Below are the code and all the weights of a small trained network. Each question names an input and a target symbol and asks about switching units off, where a switched-off unit gives its printed mean instead of its output.

import numpy as np


def w(rows, s, z=0):
    codes = np.array(rows[::2]) - 128.0
    scale = np.full(codes.shape[1], s)
    scale[-1] = z or s
    return codes * scale


def f(y):
    return np.maximum(y, 0)


def softmax(a):
    e = np.exp(a - a.max(-1, keepdims=True))
    return e / e.sum(-1, keepdims=True)


def log_softmax(a):
    a = a - a.max(-1, keepdims=True)
    return a - np.log(np.exp(a).sum(-1, keepdims=True))


def net(x, mask):
    ids = ['ΔΞΠΨΩαβγεζηθλμτφ'.index(c) for c in x.split()]
    T = len(ids)
    res = E[ids] + P[:T]
    r = res
    for j in range(3):
        rows = slice(2 * j, 2 * j + 2)
        q, k, v = (r @ M[0][rows].T for M in (Q, K, V))
        z = softmax(np.where(np.tri(T) > 0, q @ k.T / 2**0.5, -1e9)) @ v
        o = O[0][rows]
        res = res + np.where(mask[j], z, o[:, -1]) @ o[:, :-1]
    y = f(res @ A[0][:, :-1].T + A[0][:, -1])
    res = res + np.where(mask[3:15], y, B[0][:, -1]) @ B[0][:, :-1]
    return log_softmax(res[-1] @ U[:, :-1].T + U[:, -1])


Q, K, V, O, A, B = {}, {}, {}, {}, {}, {}
E = w([
[143,49,95,38,95],'Δ',
[172,63,127,93,61],'Ξ',
[240,216,109,110,140],'Π',
[231,166,90,158,125],'Ψ',
[154,172,173,102,159],'Ω',
[151,195,173,114,123],'α',
[106,125,215,119,99],'β',
[219,116,54,83,2],'γ',
[142,117,100,143,61],'ε',
[79,46,164,137,114],'ζ',
[111,113,95,55,93],'η',
[113,153,79,163,64],'θ',
[101,147,171,166,136],'λ',
[91,144,45,107,98],'μ',
[86,146,145,118,224],'τ',
[157,202,102,166,162],'φ',
],0.024)
P = w([
[164,45,72,253,117],'0',
[133,134,152,144,91],'1',
[129,131,146,138,94],'2',
[128,130,146,131,95],'3',
[124,130,146,125,96],'4',
[124,129,140,120,98],'5',
[121,129,142,115,100],'6',
[120,128,139,108,100],'7',
[116,128,135,106,103],'8',
[118,126,132,99,106],'9',
[116,125,130,96,108],'10',
[113,125,129,89,111],'11',
[112,122,130,83,114],'12',
[108,119,127,85,113],'13',
],0.015)
Q[0] = w([
[100,124,151,90,125],'h1',
[163,49,1,142,123],'h1',
[119,97,52,144,76],'h2',
[94,138,169,133,109],'h2',
[154,121,132,137,175],'h3',
[120,150,196,122,156],'h3',
],0.024)
K[0] = w([
[36,76,70,90,140],'h1',
[183,118,200,239,53],'h1',
[161,60,104,248,121],'h2',
[61,113,162,78,94],'h2',
[146,210,153,69,99],'h3',
[69,146,100,34,151],'h3',
],0.014)
V[0] = w([
[60,140,82,125,72],'h1',
[144,122,126,92,81],'h1',
[250,61,195,83,168],'h2',
[168,184,164,100,92],'h2',
[124,113,82,65,221],'h3',
[159,199,89,138,153],'h3',
],0.016)
O[0] = w([
[114,131,105,197,100,158],'h1',
[181,108,133,159,117,175],'h1',
[178,127,248,187,98,190],'h2',
[168,138,111,194,121,134],'h2',
[79,215,140,131,82,2],'h3',
[97,109,105,189,115,73],'h3',
],0.014,0.009)
A[0] = w([
[101,99,125,85,8,151],'n1',
[170,164,52,130,129,89],'n2',
[32,107,185,133,120,155],'n3',
[158,126,100,172,94,152],'n4',
[66,166,132,173,218,105],'n5',
[122,152,130,76,45,182],'n6',
[143,140,107,184,71,121],'n7',
[127,129,85,104,68,4],'n8',
[138,198,147,174,215,152],'n9',
[108,170,173,201,127,148],'n10',
[129,237,110,186,230,155],'n11',
[137,155,200,128,165,120],'n12',
],0.014,0.016)
B[0] = w([
[59,186,63,168,138,242],'n1',
[140,100,174,101,148,164],'n2',
[135,61,119,172,102,193],'n3',
[115,147,130,108,103,234],'n4',
[195,163,125,106,152,153],'n5',
[187,190,161,153,129,216],'n6',
[106,137,153,69,143,225],'n7',
[147,130,198,60,29,151],'n8',
[102,162,3,112,121,195],'n9',
[143,100,130,71,162,252],'n10',
[98,130,216,199,97,190],'n11',
[81,125,101,143,168,223],'n12',
],0.013,0.016)
U = w([
[105,154,140,195,187,193],'Δ',
[163,189,140,74,195,54],'Ξ',
[140,144,180,111,69,254],'Π',
[105,92,119,87,122,29],'Ψ',
[155,114,237,153,170,80],'Ω',
[63,65,167,160,109,153],'α',
[157,121,116,132,78,236],'β',
[56,112,217,87,101,139],'γ',
[87,136,98,113,222,47],'ε',
[136,94,67,145,174,124],'ζ',
[120,143,121,83,85,55],'η',
[220,145,136,106,11,105],'θ',
[148,150,122,145,60,132],'λ',
[83,116,98,144,111,81],'μ',
[176,151,83,136,117,231],'τ',
[216,118,119,66,133,113],'φ',
],0.013,0.0088)

Each question gives the input, a string of symbols that net reads in full, and the target symbol t.
The units are the heads (2 rows each of Q, K, V and O) and the neurons (one row each of A and B). Each row of codes is followed by its name. A weight is (code - 128) times the scale printed after its matrix; where a second scale follows, it is the last column's (O, A, B and U).
mask holds one flag per unit, heads first, then neurons. A switched-off unit (its flag False) gives its mean, the last column of its rows in O or B, instead of its output. The means were averaged over made-up inputs and are rounded, as every weight is.
A unit's drop is (log p(t) with every unit on - log p(t) with that unit switched off) / (log p(t) with every unit on - log p(t) with every unit switched off).
The circuit of an input: a set's keep is (log p(t) with only the set's units on - log p(t) with every unit switched off) / (log p(t) with every unit on - log p(t) with every unit switched off). Starting from the 12 units with the biggest drops (on a tie, the unit counted first), units are removed one at a time, each time the one whose removal leaves the highest keep (on an exact tie, the one counted first), for as long as the keep stays at least 0.8.
circuit, biggest first: the units of the circuit, biggest drop first
most important unit: the unit with the biggest drop
top k neurons: the k neurons with the biggest drops, biggest first
which heads matter: for each layer, one digit per head in row order, 1 if its drop is at least 0.15 and else 0, layers parted by /
input μ β β Π Ψ ε λ τ λ Ξ, target η: most important unit	n8
input τ μ Ω Ξ Π β ε ε ε μ γ λ, target γ: which heads matter	101
input φ ζ β Ψ β β Ξ τ τ τ β, target Δ: circuit, biggest first	h3; n6; n1
input Ξ φ Ξ β, target Ω: circuit, biggest first	n9; h3
input θ γ τ μ β ε Ξ β β Ψ ε μ Δ, target Ψ: circuit, biggest first	n8; h2; h3
input Ξ Ξ μ β β λ ε ε β γ μ, target Ω: which heads matter	010
input Π ε φ θ, target γ: circuit, biggest first	h3; h2; n7
input μ β β Ω Ξ Ψ Ξ ε, target η: circuit, biggest first	n8; h2
input λ ε Ξ β α λ Ξ Ψ ζ μ, target ε: which heads matter	111
input Ξ Π ζ β τ, target Δ: circuit, biggest first	n11; h3; n9
input β ε β Π μ λ Ω β ε, target φ: which heads matter	001
input β β Ω Ω Ω, target ε: circuit, biggest first	n9; n12; n6
input ζ Ξ φ ζ β μ β Ξ λ ε τ γ Π Ξ, target Ξ: circuit, biggest first	h3; n6; h2; n1
input μ η Ω Ξ ε μ ε β θ, target η: which heads matter	010
input Ψ ζ ζ β Ω Ξ β μ ε, target α: most important unit	h3
input ζ β ζ β μ, target Ξ: which heads matter	011
input β Ξ ε Ψ, target φ: top 4 neurons	n1; n7; n10; n11
input Ψ Ξ η μ α ζ Ξ Π θ, target α: circuit, biggest first	h3; h2
input φ β μ ζ μ τ ε, target μ: which heads matter	011
input μ τ ε Ω, target Δ: most important unit	n9
input β τ ζ β β, target Δ: which heads matter	101
input τ μ β Π μ θ Ω τ Π Ξ Ψ Ξ μ, target λ: which heads matter	011
input Π α β μ, target γ: which heads matter	011
input τ β Ξ φ ζ λ ε β Ξ, target λ: top 2 neurons	n1; n6
input β Ξ μ β ε Δ φ Ξ τ Ω η β Ξ Ω, target Π: top 3 neurons	n11; n1; n9
input γ Ω γ τ Ξ Ψ, target φ: which heads matter	000
input ε Ξ ε μ Π λ, target γ: most important unit	h1
input Ω β μ ε φ θ, target Π: which heads matter	010
